Here is a tiny trained network, its code and every weight. The questions are about switching its units off for an input and a target symbol, where a switched-off unit gives its printed mean instead of its output.

import numpy as np


def w(rows, s, z=0):
    codes = np.array(rows[::2]) - 128.0
    scale = np.full(codes.shape[1], s)
    scale[-1] = z or s
    return codes * scale


def norm(h):
    return h / np.sqrt((h * h).mean(-1, keepdims=True) + 1e-5)


def f(y):
    return np.maximum(y, 0)


def softmax(a):
    e = np.exp(a - a.max(-1, keepdims=True))
    return e / e.sum(-1, keepdims=True)


def log_softmax(a):
    a = a - a.max(-1, keepdims=True)
    return a - np.log(np.exp(a).sum(-1, keepdims=True))


def net(x, mask):
    ids = ['ΓΔΠΣβεζηθτ'.index(c) for c in x.split()]
    T = len(ids)
    res = E[ids] + P[:T]
    u = 0
    for l in range(2):
        q, k, v = (norm(res) @ M[l].T for M in (Q, K, V))
        z = softmax(np.where(np.tri(T) > 0, q @ k.T / 3**0.5, -1e9)) @ v
        res = res + np.where(mask[u], z, O[l][:, -1]) @ O[l][:, :-1]
        u += 1
        y = f(norm(res) @ A[l][:, :-1].T + A[l][:, -1])
        res = res + np.where(mask[u : u + 16], y, B[l][:, -1]) @ B[l][:, :-1]
        u += 16
    return log_softmax(norm(res)[-1] @ U[:, :-1].T + U[:, -1])


Q, K, V, O, A, B = {}, {}, {}, {}, {}, {}
E = w([
[146,77,50,97,59,109,61,153,65,152,120],'Γ',
[32,116,137,129,210,139,57,150,91,120,143],'Δ',
[190,52,128,74,81,4,67,113,102,129,126],'Π',
[147,66,79,211,133,77,143,133,191,86,187],'Σ',
[103,64,72,171,89,100,180,138,66,176,189],'β',
[74,99,114,178,98,132,134,232,107,252,148],'ε',
[109,122,158,179,114,104,136,9,74,98,82],'ζ',
[54,142,189,119,199,102,114,71,98,236,110],'η',
[152,105,174,157,163,193,167,134,148,187,90],'θ',
[120,169,144,189,69,69,79,98,174,221,107],'τ',
],0.025)
P = w([
[110,4,35,71,69,208,17,58,170,147,59],'0',
[97,46,78,179,147,189,30,102,114,150,127],'1',
[49,81,80,128,130,133,119,131,150,120,109],'2',
[88,110,143,118,113,136,124,108,134,105,156],'3',
[138,154,149,153,158,118,103,122,103,109,157],'4',
[122,160,142,108,109,102,176,132,120,108,174],'5',
[143,160,185,69,99,96,182,129,114,105,220],'6',
[198,190,174,110,156,55,170,151,101,126,224],'7',
],0.017)
Q[0] = w([
[192,138,65,255,247,30,119,171,20,181,19],'L0H1',
[208,248,52,86,190,136,105,157,139,79,175],'L0H1',
[111,80,170,124,128,117,79,146,42,124,225],'L0H1',
],0.0067)
K[0] = w([
[47,210,75,24,95,129,222,121,231,99,66],'L0H1',
[93,92,137,98,94,90,160,172,133,74,150],'L0H1',
[158,254,202,156,127,71,240,170,96,150,136],'L0H1',
],0.0081)
V[0] = w([
[135,137,181,148,111,161,147,113,157,253,118],'L0H1',
[131,127,143,53,126,162,61,204,83,149,92],'L0H1',
[107,156,118,171,145,95,88,214,238,134,173],'L0H1',
],0.011)
O[0] = w([
[113,153,7,100,184,83,184,134,175,157,115,4],'L0H1',
[232,161,76,82,103,186,99,97,71,182,115,191],'L0H1',
[128,131,137,32,110,187,102,95,204,127,254,254],'L0H1',
],0.012,0.0019)
A[0] = w([
[126,253,84,80,176,156,175,170,165,104,106,41],'L0N1',
[108,104,135,201,123,140,127,224,173,124,106,36],'L0N2',
[72,66,139,91,128,94,143,169,111,78,119,79],'L0N3',
[100,121,92,100,126,147,113,102,117,119,131,44],'L0N4',
[147,171,150,169,151,140,190,120,171,146,35,108],'L0N5',
[220,178,168,128,146,111,215,146,151,180,141,88],'L0N6',
[155,153,121,86,90,65,178,130,160,60,81,64],'L0N7',
[167,116,224,156,106,173,166,112,186,214,94,127],'L0N8',
[116,110,162,185,98,142,162,209,89,133,88,12],'L0N9',
[166,97,113,150,86,91,127,129,96,68,142,65],'L0N10',
[133,223,154,88,112,51,88,157,91,165,128,112],'L0N11',
[176,95,131,143,151,183,112,54,199,67,56,34],'L0N12',
[114,19,94,123,87,128,115,124,67,125,144,1],'L0N13',
[198,134,125,116,98,107,174,133,76,119,34,74],'L0N14',
[95,140,133,152,164,73,107,110,125,84,100,61],'L0N15',
[182,183,177,150,143,102,195,127,122,118,149,88],'L0N16',
],0.012,0.0072)
B[0] = w([
[92,207,111,135,120,90,95,145,125,37,236,157],'L0N1',
[130,126,69,87,65,146,130,107,62,71,126,175],'L0N2',
[108,149,95,182,182,113,92,141,91,157,166,230],'L0N3',
[166,185,133,143,132,173,80,131,111,145,170,173],'L0N4',
[114,90,120,127,144,190,68,100,243,101,206,159],'L0N5',
[53,138,85,207,65,201,166,140,116,88,133,162],'L0N6',
[140,174,30,108,127,134,144,68,163,124,162,138],'L0N7',
[157,140,27,154,221,140,160,115,230,158,31,164],'L0N8',
[64,157,188,80,36,116,102,176,175,64,162,167],'L0N9',
[153,62,131,200,95,203,146,63,112,130,161,203],'L0N10',
[94,78,174,141,113,133,148,88,103,174,151,196],'L0N11',
[193,107,130,143,100,165,169,192,132,182,2,155],'L0N12',
[130,105,187,224,188,180,92,166,152,183,115,253],'L0N13',
[39,148,75,137,146,115,143,91,85,67,222,170],'L0N14',
[139,156,54,67,89,184,170,71,60,154,154,185],'L0N15',
[154,138,113,202,89,142,194,99,101,111,138,166],'L0N16',
],0.0093,0.0052)
Q[1] = w([
[174,141,104,254,44,117,150,75,112,186,245],'L1H1',
[208,167,231,73,155,144,144,194,68,103,136],'L1H1',
[147,241,147,101,111,67,101,192,89,90,119],'L1H1',
],0.0073)
K[1] = w([
[123,204,186,149,122,129,254,135,124,131,170],'L1H1',
[189,74,117,80,134,58,129,173,71,72,179],'L1H1',
[103,99,103,109,147,152,111,125,98,90,131],'L1H1',
],0.0098)
V[1] = w([
[161,118,82,194,57,107,145,110,176,127,132],'L1H1',
[120,111,80,124,128,169,165,253,117,119,144],'L1H1',
[152,157,118,120,172,192,137,120,135,37,114],'L1H1',
],0.017)
O[1] = w([
[119,164,114,136,107,162,3,121,196,139,89,243],'L1H1',
[134,75,76,82,148,207,145,131,99,109,137,125],'L1H1',
[101,112,180,79,162,168,166,166,132,51,49,3],'L1H1',
],0.018,0.005)
A[1] = w([
[91,107,54,88,198,119,161,158,184,94,50,123],'L1N1',
[171,107,128,115,158,132,134,106,140,65,153,78],'L1N2',
[208,109,173,85,115,130,171,119,63,167,114,124],'L1N3',
[77,173,183,129,141,123,130,143,160,91,84,90],'L1N4',
[127,136,74,147,95,160,94,108,93,160,77,17],'L1N5',
[139,137,195,194,93,94,111,163,118,129,128,129],'L1N6',
[104,123,94,185,146,81,125,153,104,128,122,109],'L1N7',
[246,99,76,154,63,100,152,122,167,89,90,96],'L1N8',
[117,138,168,127,152,131,59,183,129,143,34,1],'L1N9',
[254,67,203,138,95,151,154,118,165,152,101,91],'L1N10',
[84,133,156,180,66,81,113,125,73,80,70,54],'L1N11',
[157,169,200,65,134,70,200,190,129,47,148,53],'L1N12',
[113,118,155,92,189,113,174,170,88,81,164,39],'L1N13',
[135,176,60,141,147,82,167,129,92,166,113,61],'L1N14',
[144,143,187,78,178,120,101,122,141,72,97,107],'L1N15',
[142,119,124,137,122,72,206,117,120,169,114,96],'L1N16',
],0.018,0.0074)
B[1] = w([
[62,175,93,200,153,234,182,99,128,107,16,178],'L1N1',
[150,110,108,101,115,149,169,105,141,95,123,155],'L1N2',
[110,216,119,174,38,145,174,86,135,191,176,217],'L1N3',
[133,130,63,161,132,117,122,132,80,110,160,166],'L1N4',
[126,145,183,70,86,68,205,165,153,108,110,255],'L1N5',
[59,77,114,86,104,153,143,110,158,105,158,249],'L1N6',
[93,144,78,171,125,110,164,70,113,123,153,231],'L1N7',
[67,110,115,29,192,106,138,101,125,167,52,166],'L1N8',
[99,154,205,28,81,98,193,136,153,158,109,172],'L1N9',
[109,123,184,171,97,191,83,151,167,209,146,166],'L1N10',
[88,140,80,48,84,183,131,140,146,145,202,203],'L1N11',
[168,87,246,59,229,100,196,85,180,200,56,180],'L1N12',
[195,151,112,162,100,83,118,198,152,38,123,250],'L1N13',
[81,59,179,104,175,127,154,96,176,96,128,169],'L1N14',
[76,138,107,122,99,144,123,101,149,133,120,149],'L1N15',
[125,50,162,146,214,163,125,8,77,131,134,155],'L1N16',
],0.015,0.0071)
U = w([
[83,110,112,110,134,161,111,52,113,244,93,254],'Γ',
[153,108,68,253,132,150,73,104,62,75,171,174],'Δ',
[105,159,124,133,53,68,208,135,146,20,186,84],'Π',
[145,69,184,147,198,51,225,79,160,125,168,96],'Σ',
[190,104,124,91,108,52,87,126,55,122,67,120],'β',
[238,118,51,48,199,156,166,154,156,189,196,40],'ε',
[142,245,111,151,191,16,114,154,217,201,131,46],'ζ',
[153,34,255,141,151,140,51,169,161,88,138,109],'η',
[132,153,104,166,192,161,168,135,129,127,63,101],'θ',
[231,177,212,154,109,167,175,107,51,167,155,117],'τ',
],0.0085,0.0068)

Each question gives the input, a string of symbols that net reads in full, and the target symbol t.
The units are the heads (3 rows each of Q, K, V and O) and the neurons (one row each of A and B). Each row of codes is followed by its name. A weight is (code - 128) times the scale printed after its matrix; where a second scale follows, it is the last column's (O, A, B and U).
mask holds one flag per unit, layer by layer, with each layer's heads first. A switched-off unit (its flag False) gives its mean, the last column of its rows in O or B, instead of its output. The means were averaged over made-up inputs and are rounded, as every weight is.
A unit's drop is (log p(t) with every unit on - log p(t) with that unit switched off) / (log p(t) with every unit on - log p(t) with every unit switched off).
The circuit of an input: a set's keep is (log p(t) with only the set's units on - log p(t) with every unit switched off) / (log p(t) with every unit on - log p(t) with every unit switched off). Starting from the 12 units with the biggest drops (on a tie, the unit counted first), units are removed one at a time, each time the one whose removal leaves the highest keep (on an exact tie, the one counted first), for as long as the keep stays at least 0.8.
units of the circuit, in order: the units of the circuit, biggest drop first
top k neurons: the k neurons with the biggest drops, biggest first
top k neurons in layer l: the k neurons of layer l with the biggest drops, biggest first
input Δ Σ τ Δ Δ Σ θ ζ, target θ: units of the circuit, in order : L0H1, L1H1, L1N1, L0N6
input Δ Σ Δ Δ, target η: top 2 neurons : L1N12, L1N7
input Σ θ Δ, target θ: units of the circuit, in order : L1H1, L1N1, L0H1
input Δ β ζ Π θ Σ Δ, target θ: units of the circuit, in order : L0H1, L1N1
input β Δ β Δ η η, target Σ: units of the circuit, in order : L1H1
input Δ ζ Δ Δ Σ, target η: units of the circuit, in order : L0H1, L1H1
input Δ Π ε η Σ Γ, target Σ: units of the circuit, in order : L1H1, L1N14
input Δ η Γ, target Σ: units of the circuit, in order : L1N14, L1H1
input Δ Γ Δ, target τ: units of the circuit, in order : L0H1, L1H1, L1N6
input Σ Δ Σ ζ β θ Γ Π, target Γ: top 2 neurons in layer 1 : L1N13, L1N8
input Σ Δ θ Σ Π, target θ: units of the circuit, in order : L0H1, L1H1, L1N1
input Δ Δ θ ζ β Δ, target Π: top 2 neurons : L0N3, L1N13
input ε θ Δ β η, target Σ: top 2 neurons : L1N14, L0N11
input Δ β Δ, target Δ: top neuron : L1N5
input Δ Δ ζ, target Π: top 2 neurons in layer 0 : L0N14, L0N12
input Δ Σ Δ Δ Σ Δ, target η: top 2 neurons in layer 1 : L1N12, L1N13
input Δ Δ β Σ Δ Σ θ, target θ: units of the circuit, in order : L0N8, L1N1
input Δ Δ Δ Δ Δ, target τ: units of the circuit, in order : L1H1, L0H1
input Π Π Δ Δ Γ Δ Δ Δ, target Σ: top 2 neurons in layer 1 : L1N12, L1N16
input Σ θ Γ ζ, target θ: units of the circuit, in order : L0H1, L1H1, L1N1
input β Δ θ Δ, target Δ: top neuron in layer 0 : L0N1
input Σ Δ Σ η Σ, target Σ: units of the circuit, in order : L1H1, L1N16
input Δ β η Δ Δ β Π, target Δ: top 2 neurons in layer 0 : L0N3, L0N14
input Δ Σ τ Δ θ ε Σ, target θ: top 2 neurons : L1N1, L0N6
input Δ θ ζ Σ Δ Σ ε Δ, target ε: top 2 neurons : L1N5, L1N12
input ζ Σ Δ ζ Δ, target Π: top 2 neurons : L1N11, L1N13
input ζ Δ ζ Σ τ Δ θ ε, target θ: top 2 neurons : L0N6, L1N1
